Here is a tiny trained network, its code and every weight. The questions are about switching its units off for an input and a target symbol, where a switched-off unit gives its printed mean instead of its output.

import numpy as np


def w(rows, s, z=0):
    codes = np.array(rows[::2]) - 128.0
    scale = np.full(codes.shape[1], s)
    scale[-1] = z or s
    return codes * scale


def norm(h):
    return h / np.sqrt((h * h).mean(-1, keepdims=True) + 1e-5)


def f(y):
    return np.maximum(y, 0)


def softmax(a):
    e = np.exp(a - a.max(-1, keepdims=True))
    return e / e.sum(-1, keepdims=True)


def log_softmax(a):
    a = a - a.max(-1, keepdims=True)
    return a - np.log(np.exp(a).sum(-1, keepdims=True))


def net(x, mask):
    ids = ['ΞΠΦβγεηθμψω'.index(c) for c in x.split()]
    T = len(ids)
    res = E[ids] + P[:T]
    r = norm(res)
    for j in range(2):
        rows = slice(4 * j, 4 * j + 4)
        q, k, v = (r @ M[0][rows].T for M in (Q, K, V))
        z = softmax(np.where(np.tri(T) > 0, q @ k.T / 4**0.5, -1e9)) @ v
        o = O[0][rows]
        res = res + np.where(mask[j], z, o[:, -1]) @ o[:, :-1]
    y = f(norm(res) @ A[0][:, :-1].T + A[0][:, -1])
    res = res + np.where(mask[2:18], y, B[0][:, -1]) @ B[0][:, :-1]
    return log_softmax(norm(res)[-1] @ U[:, :-1].T + U[:, -1])


Q, K, V, O, A, B = {}, {}, {}, {}, {}, {}
E = w([
[138,53,93,9,77,113,118,87,164,153],'Ξ',
[191,146,239,116,106,171,92,212,101,26],'Π',
[196,158,128,75,211,118,126,163,123,131],'Φ',
[9,167,39,167,150,111,88,217,111,170],'β',
[130,99,189,87,201,91,134,122,113,180],'γ',
[190,111,104,133,166,111,132,117,134,166],'ε',
[169,69,156,145,209,155,184,151,128,140],'η',
[110,138,77,168,139,206,85,72,59,1],'θ',
[157,75,156,112,210,149,154,128,87,101],'μ',
[78,84,182,103,112,30,98,38,219,103],'ψ',
[221,158,70,148,197,139,119,133,127,134],'ω',
],0.019)
P = w([
[124,43,90,124,206,139,7,165,149,117],'0',
[184,136,131,160,165,150,123,121,99,173],'1',
[160,149,140,129,162,190,106,92,135,177],'2',
[105,61,74,97,155,112,76,163,129,103],'3',
[163,146,120,148,137,147,157,127,97,167],'4',
[136,162,129,124,146,188,140,88,157,161],'5',
[91,63,81,80,121,112,112,156,130,98],'6',
[139,156,114,143,116,143,177,133,109,149],'7',
[113,160,117,120,127,201,162,79,176,141],'8',
[115,65,80,49,115,100,124,151,121,104],'9',
[130,160,110,145,113,143,195,138,109,138],'10',
],0.018)
Q[0] = w([
[141,160,162,138,74,62,115,195,120,161],'h1',
[103,130,134,108,132,155,86,24,177,104],'h1',
[149,149,151,149,161,92,133,159,85,172],'h1',
[127,113,157,183,95,71,133,193,39,114],'h1',
[112,158,105,91,174,229,125,105,143,110],'h2',
[155,61,37,131,123,51,136,249,41,143],'h2',
[170,139,145,187,100,90,137,197,60,103],'h2',
[90,135,116,158,57,82,74,168,80,86],'h2',
],0.014)
K[0] = w([
[152,202,129,155,175,129,10,154,59,179],'h1',
[109,108,191,112,38,141,93,80,170,123],'h1',
[153,188,127,118,146,121,119,139,58,114],'h1',
[133,159,129,184,233,150,53,150,60,172],'h1',
[65,181,72,62,35,168,148,132,155,59],'h2',
[212,87,63,98,236,97,162,132,144,176],'h2',
[173,124,139,145,199,150,129,145,115,108],'h2',
[153,106,119,136,210,142,19,111,146,137],'h2',
],0.013)
V[0] = w([
[102,106,119,141,148,87,148,178,207,153],'h1',
[127,87,128,78,198,216,117,178,122,201],'h1',
[119,87,112,93,122,90,233,116,180,75],'h1',
[99,117,159,173,205,129,133,89,124,116],'h1',
[183,85,254,98,101,84,146,187,254,150],'h2',
[88,155,192,142,135,49,166,204,130,227],'h2',
[168,150,183,154,62,180,59,217,47,95],'h2',
[199,116,118,158,124,146,181,55,141,121],'h2',
],0.007)
O[0] = w([
[181,143,93,142,107,67,165,123,125,97,136],'h1',
[130,113,86,105,68,127,189,172,85,148,254],'h1',
[205,110,138,143,170,172,77,152,81,109,138],'h1',
[63,154,119,184,158,66,189,169,96,122,136],'h1',
[129,164,254,81,161,131,139,140,154,172,127],'h2',
[46,152,138,88,131,90,118,132,171,232,66],'h2',
[131,178,138,118,91,162,167,181,128,22,72],'h2',
[223,97,140,137,98,71,139,124,90,104,168],'h2',
],0.0086,0.0076)
A[0] = w([
[66,96,189,153,122,106,15,134,117,36,20],'n1',
[152,90,61,87,158,143,93,108,143,123,74],'n2',
[57,124,158,57,147,94,130,146,109,79,151],'n3',
[129,106,208,73,143,87,179,91,170,165,117],'n4',
[96,130,131,61,27,68,70,154,219,109,205],'n5',
[184,132,194,115,74,208,122,46,131,161,58],'n6',
[139,153,178,92,134,151,150,223,142,97,84],'n7',
[125,182,158,117,117,67,151,30,118,175,117],'n8',
[144,190,240,248,155,119,118,29,147,150,23],'n9',
[164,158,162,124,154,71,185,128,167,194,105],'n10',
[167,89,132,157,169,151,146,105,142,184,136],'n11',
[49,225,123,145,111,200,185,64,137,187,149],'n12',
[161,124,129,220,72,120,189,176,158,173,65],'n13',
[137,116,105,100,188,84,111,148,160,128,163],'n14',
[151,214,95,179,141,147,159,138,122,155,1],'n15',
[161,214,205,213,98,152,194,57,117,109,191],'n16',
],0.013,0.0072)
B[0] = w([
[35,194,73,192,216,69,136,65,72,130,144],'n1',
[87,149,228,140,115,161,100,135,94,80,240],'n2',
[192,88,174,155,87,73,82,141,190,139,171],'n3',
[187,86,185,177,72,134,154,53,104,143,212],'n4',
[228,68,46,58,175,122,183,81,117,70,180],'n5',
[108,184,101,126,51,82,40,103,25,212,196],'n6',
[169,185,98,48,78,104,184,131,86,132,181],'n7',
[169,164,44,74,198,166,72,243,43,74,174],'n8',
[132,86,142,12,201,229,144,76,186,46,159],'n9',
[113,46,120,138,65,114,90,142,147,31,204],'n10',
[81,138,55,96,156,102,135,97,99,130,254],'n11',
[90,197,174,193,214,165,138,212,132,72,161],'n12',
[86,171,142,158,147,134,114,126,236,161,172],'n13',
[183,173,137,127,70,145,149,93,154,179,223],'n14',
[79,158,182,136,246,56,107,70,124,68,154],'n15',
[211,111,187,65,61,135,93,197,201,229,195],'n16',
],0.012,0.0093)
U = w([
[91,165,109,118,81,118,85,77,59,200,141],'Ξ',
[160,190,159,83,72,155,122,185,166,142,139],'Π',
[112,195,105,57,114,47,172,118,75,54,57],'Φ',
[2,148,161,126,124,137,157,109,122,83,254],'β',
[130,75,189,134,156,65,68,202,73,107,94],'γ',
[114,99,36,95,117,103,39,196,159,149,100],'ε',
[127,85,156,200,66,115,136,99,185,158,171],'η',
[209,143,73,199,90,216,136,119,137,109,95],'θ',
[170,117,83,129,177,170,217,137,84,196,83],'μ',
[130,86,112,18,174,193,93,124,175,108,110],'ψ',
[192,179,127,177,178,85,154,33,154,136,112],'ω',
],0.0092,0.0096)

Each question gives the input, a string of symbols that net reads in full, and the target symbol t.
The units are the heads (4 rows each of Q, K, V and O) and the neurons (one row each of A and B). Each row of codes is followed by its name. A weight is (code - 128) times the scale printed after its matrix; where a second scale follows, it is the last column's (O, A, B and U).
mask holds one flag per unit, heads first, then neurons. A switched-off unit (its flag False) gives its mean, the last column of its rows in O or B, instead of its output. The means were averaged over made-up inputs and are rounded, as every weight is.
A unit's drop is (log p(t) with every unit on - log p(t) with that unit switched off) / (log p(t) with every unit on - log p(t) with every unit switched off).
The circuit of an input: a set's keep is (log p(t) with only the set's units on - log p(t) with every unit switched off) / (log p(t) with every unit on - log p(t) with every unit switched off). Starting from the 12 units with the biggest drops (on a tie, the unit counted first), units are removed one at a time, each time the one whose removal leaves the highest keep (on an exact tie, the one counted first), for as long as the keep stays at least 0.8.
units of the circuit, in order: the units of the circuit, biggest drop first
most important unit: the unit with the biggest drop
top k neurons: the k neurons with the biggest drops, biggest first
heads that matter: for each layer, one digit per head in row order, 1 if its drop is at least 0.15 and else 0, layers parted by /
drop when u is switched off: that unit's drop, to one decimal
input β ψ μ, target ψ: units of the circuit, in order -> (h1 n9)
input Ξ Ξ Ξ ω β, target β: heads that matter -> 00
input ω β γ γ, target η: heads that matter -> 00
input θ ω ε ε ω, target ω: heads that matter -> 01
input ε μ θ γ ψ ε, target ψ: most important unit -> n9
input Π ε ε Ξ Ξ γ θ, target β: units of the circuit, in order -> (n1 n5 n6)
input η Φ γ Ξ γ θ Ξ Ξ ω ψ, target ω: units of the circuit, in order -> (h1 n1 n14)
input ω ω ω Ξ θ Π Π ω η, target Π: units of the circuit, in order -> (h2 n16)
input η ω μ Ξ Ξ Φ, target Ξ: heads that matter -> 10
input Π ε Π ω ω Φ Ξ Ξ ω, target Ξ: heads that matter -> 10
input ε ε Ξ μ ω β β Φ ω, target β: heads that matter -> 01
input ε β β μ η ψ ω Ξ Φ Φ, target Π: top 2 neurons -> (n14 n11)
input ψ ε θ η Φ ω ψ μ ω, target ψ: units of the circuit, in order -> (n9 h2)
input ω ψ γ γ η Φ μ Π Ξ, target Ξ: most important unit -> n6
input ω Φ Ξ Ξ ω γ β η β β Φ, target Φ: top 3 neurons -> (n15 n10 n16)
input μ Ξ γ Π, target Φ: units of the circuit, in order -> (n7 n1)
input Φ β μ, target β: units of the circuit, in order -> (h2 n12)
input β θ Ξ Ξ η η, target Ξ: top 2 neurons -> (n6 n11)
input ω ψ ε Ξ Ξ ψ γ Φ, target Φ: heads that matter -> 00
input Φ θ Ξ ε Π γ Π β μ ω ω, target ω: most important unit -> n15
input Π ψ μ ε, target Ξ: top 2 neurons -> (n14 n2)
input β θ μ μ β η η ε, target ε: top 2 neurons -> (n8 n10)
input ω Ξ ε ω β Ξ ω ψ θ Φ Ξ, target Ξ: heads that matter -> 10
input η γ θ ω, target θ: heads that matter -> 01
input β μ ε ψ Φ ψ, target ψ: heads that matter -> 00
input Ξ μ γ ψ η β ψ ε Φ Π, target Φ: top 3 neurons -> (n7 n16 n1)
input θ η γ, target θ: most important unit -> h2
input ε γ β η, target μ: top 3 neurons -> (n6 n16 n14)
input ψ η μ ω, target θ: drop when n11 is switched off -> 0.2
